Below are the code and all the weights of a small trained network. Each question names an input and a target symbol and asks about switching units off, where a switched-off unit gives its printed mean instead of its output.

import numpy as np


def w(rows, s, z=0):
    codes = np.array(rows[::2]) - 128.0
    scale = np.full(codes.shape[1], s)
    scale[-1] = z or s
    return codes * scale


def norm(h):
    return h / np.sqrt((h * h).mean(-1, keepdims=True) + 1e-5)


def f(y):
    return y / 2 * (1 + np.tanh(0.7978845608 * (y + 0.044715 * y**3)))


def softmax(a):
    e = np.exp(a - a.max(-1, keepdims=True))
    return e / e.sum(-1, keepdims=True)


def log_softmax(a):
    a = a - a.max(-1, keepdims=True)
    return a - np.log(np.exp(a).sum(-1, keepdims=True))


def net(x, mask):
    ids = ['γδζηλπφψ'.index(c) for c in x.split()]
    T = len(ids)
    res = E[ids] + P[:T]
    u = 0
    for l in range(2):
        q, k, v = (norm(res) @ M[l].T for M in (Q, K, V))
        z = softmax(np.where(np.tri(T) > 0, q @ k.T / 2**0.5, -1e9)) @ v
        res = res + np.where(mask[u], z, O[l][:, -1]) @ O[l][:, :-1]
        u += 1
        y = f(norm(res) @ A[l][:, :-1].T + A[l][:, -1])
        res = res + np.where(mask[u : u + 4], y, B[l][:, -1]) @ B[l][:, :-1]
        u += 4
    return log_softmax(norm(res)[-1] @ U[:, :-1].T + U[:, -1])


Q, K, V, O, A, B = {}, {}, {}, {}, {}, {}
E = w([
[81,181,211,95,107,137],'γ',
[121,110,185,142,8,101],'δ',
[111,192,36,74,129,103],'ζ',
[184,125,2,55,78,72],'η',
[103,166,50,51,69,71],'λ',
[138,165,173,95,141,183],'π',
[110,119,34,177,36,177],'φ',
[80,184,114,192,121,54],'ψ',
],0.019)
P = w([
[47,248,196,20,180,103],'0',
[189,207,170,148,85,134],'1',
[177,183,169,181,90,136],'2',
[145,142,170,166,112,108],'3',
[128,123,104,105,145,71],'4',
[156,117,94,99,129,75],'5',
[186,106,105,103,114,98],'6',
],0.012)
Q[0] = w([
[225,210,72,12,52,103],'L0H1',
[241,233,186,253,94,126],'L0H1',
],0.0055)
K[0] = w([
[29,5,104,210,184,102],'L0H1',
[2,67,79,106,194,85],'L0H1',
],0.0056)
V[0] = w([
[104,92,106,154,82,241],'L0H1',
[76,149,122,237,106,2],'L0H1',
],0.012)
O[0] = w([
[73,134,79,128,57,182,159],'L0H1',
[213,233,151,168,158,248,255],'L0H1',
],0.017,0.0051)
A[0] = w([
[94,139,251,128,125,164,2],'L0N1',
[159,128,156,158,48,141,167],'L0N2',
[180,142,140,189,143,93,83],'L0N3',
[91,118,137,128,181,94,92],'L0N4',
],0.016,0.00087)
B[0] = w([
[176,128,55,150,51,31,190],'L0N1',
[97,145,69,66,179,158,254],'L0N2',
[131,181,190,116,193,79,179],'L0N3',
[100,5,166,153,175,231,134],'L0N4',
],0.012,0.0081)
Q[1] = w([
[82,4,57,94,44,153],'L1H1',
[62,190,141,20,223,139],'L1H1',
],0.0042)
K[1] = w([
[144,141,170,246,161,129],'L1H1',
[88,14,160,255,62,110],'L1H1',
],0.0071)
V[1] = w([
[106,170,139,92,187,206],'L1H1',
[4,167,203,191,121,86],'L1H1',
],0.014)
O[1] = w([
[53,196,165,160,114,115,192],'L1H1',
[91,154,234,41,117,249,2],'L1H1',
],0.014,0.0046)
A[1] = w([
[159,184,132,152,128,226,242],'L1N1',
[71,169,14,56,170,151,253],'L1N2',
[147,1,97,24,33,123,151],'L1N3',
[49,111,81,253,98,235,1],'L1N4',
],0.0093,0.0049)
B[1] = w([
[180,185,159,172,105,3,204],'L1N1',
[87,97,192,165,79,15,253],'L1N2',
[147,118,194,112,32,200,156],'L1N3',
[198,89,46,50,177,221,165],'L1N4',
],0.014,0.013)
U = w([
[101,171,213,95,126,43,238],'γ',
[211,161,45,172,99,139,131],'δ',
[52,192,108,216,31,105,136],'ζ',
[183,76,166,110,140,82,144],'η',
[76,185,160,76,187,53,3],'λ',
[183,254,165,245,169,174,40],'π',
[130,112,166,134,104,188,126],'φ',
[142,20,150,220,186,62,143],'ψ',
],0.0094,0.0066)

Each question gives the input, a string of symbols that net reads in full, and the target symbol t.
The units are the heads (2 rows each of Q, K, V and O) and the neurons (one row each of A and B). Each row of codes is followed by its name. A weight is (code - 128) times the scale printed after its matrix; where a second scale follows, it is the last column's (O, A, B and U).
mask holds one flag per unit, layer by layer, with each layer's heads first. A switched-off unit (its flag False) gives its mean, the last column of its rows in O or B, instead of its output. The means were averaged over made-up inputs and are rounded, as every weight is.
A unit's drop is (log p(t) with every unit on - log p(t) with that unit switched off) / (log p(t) with every unit on - log p(t) with every unit switched off).
The circuit of an input: a set's keep is (log p(t) with only the set's units on - log p(t) with every unit switched off) / (log p(t) with every unit on - log p(t) with every unit switched off). Starting from all 10 units, units are removed one at a time, each time the one whose removal leaves the highest keep (on an exact tie, the one counted first), for as long as the keep stays at least 0.8.
circuit, biggest first: the units of the circuit, biggest drop first
top k neurons: the k neurons with the biggest drops, biggest first
k most important neurons of layer l: the k neurons of layer l with the biggest drops, biggest first
drop of u: that unit's drop, to one decimal
input η γ φ γ λ η γ, target δ: circuit, biggest first => (L1N2 L0N1)
input ζ φ δ φ δ ψ, target π: circuit, biggest first => (L0H1)
input π η ζ ζ, target η: top 2 neurons => (L0N2 L1N2)
input ζ ψ γ φ, target γ: top 3 neurons => (L1N1 L0N2 L0N3)
input η φ φ η π, target ζ: circuit, biggest first => (L0H1 L1N1 L0N3)
input η π ζ, target ψ: top 2 neurons => (L0N4 L1N1)
input γ φ γ δ ψ, target π: top 2 neurons => (L1N2 L0N2)
input δ η γ δ γ, target δ: circuit, biggest first => (L0N1 L1H1)
input η η φ, target ψ: circuit, biggest first => (L0H1 L1H1)
input λ η γ η γ λ, target η: 3 most important neurons of layer 1 => (L1N1 L1N2 L1N3)
input ψ γ φ δ, target π: top 2 neurons => (L1N2 L0N3)
input η φ ζ ψ π, target π: top 2 neurons => (L1N2 L0N2)
input φ φ φ ψ φ φ γ, target ζ: 3 most important neurons of layer 0 => (L0N1 L0N3 L0N2)
input ψ φ ζ, target π: top neuron => (L1N2)
input φ φ ψ φ η φ γ, target ζ: 2 most important neurons of layer 0 => (L0N1 L0N3)
input δ ψ φ π ψ η π, target π: drop of L0H1 => 1.3
input λ λ φ, target γ: drop of L0N3 => 0.2
input ζ η φ π ψ η, target π: drop of L0H1 => 1.0
input φ η φ λ ψ φ δ, target π: drop of L1N2 => 0.2
input γ γ η, target η: most important neuron of layer 0 => (L0N1)
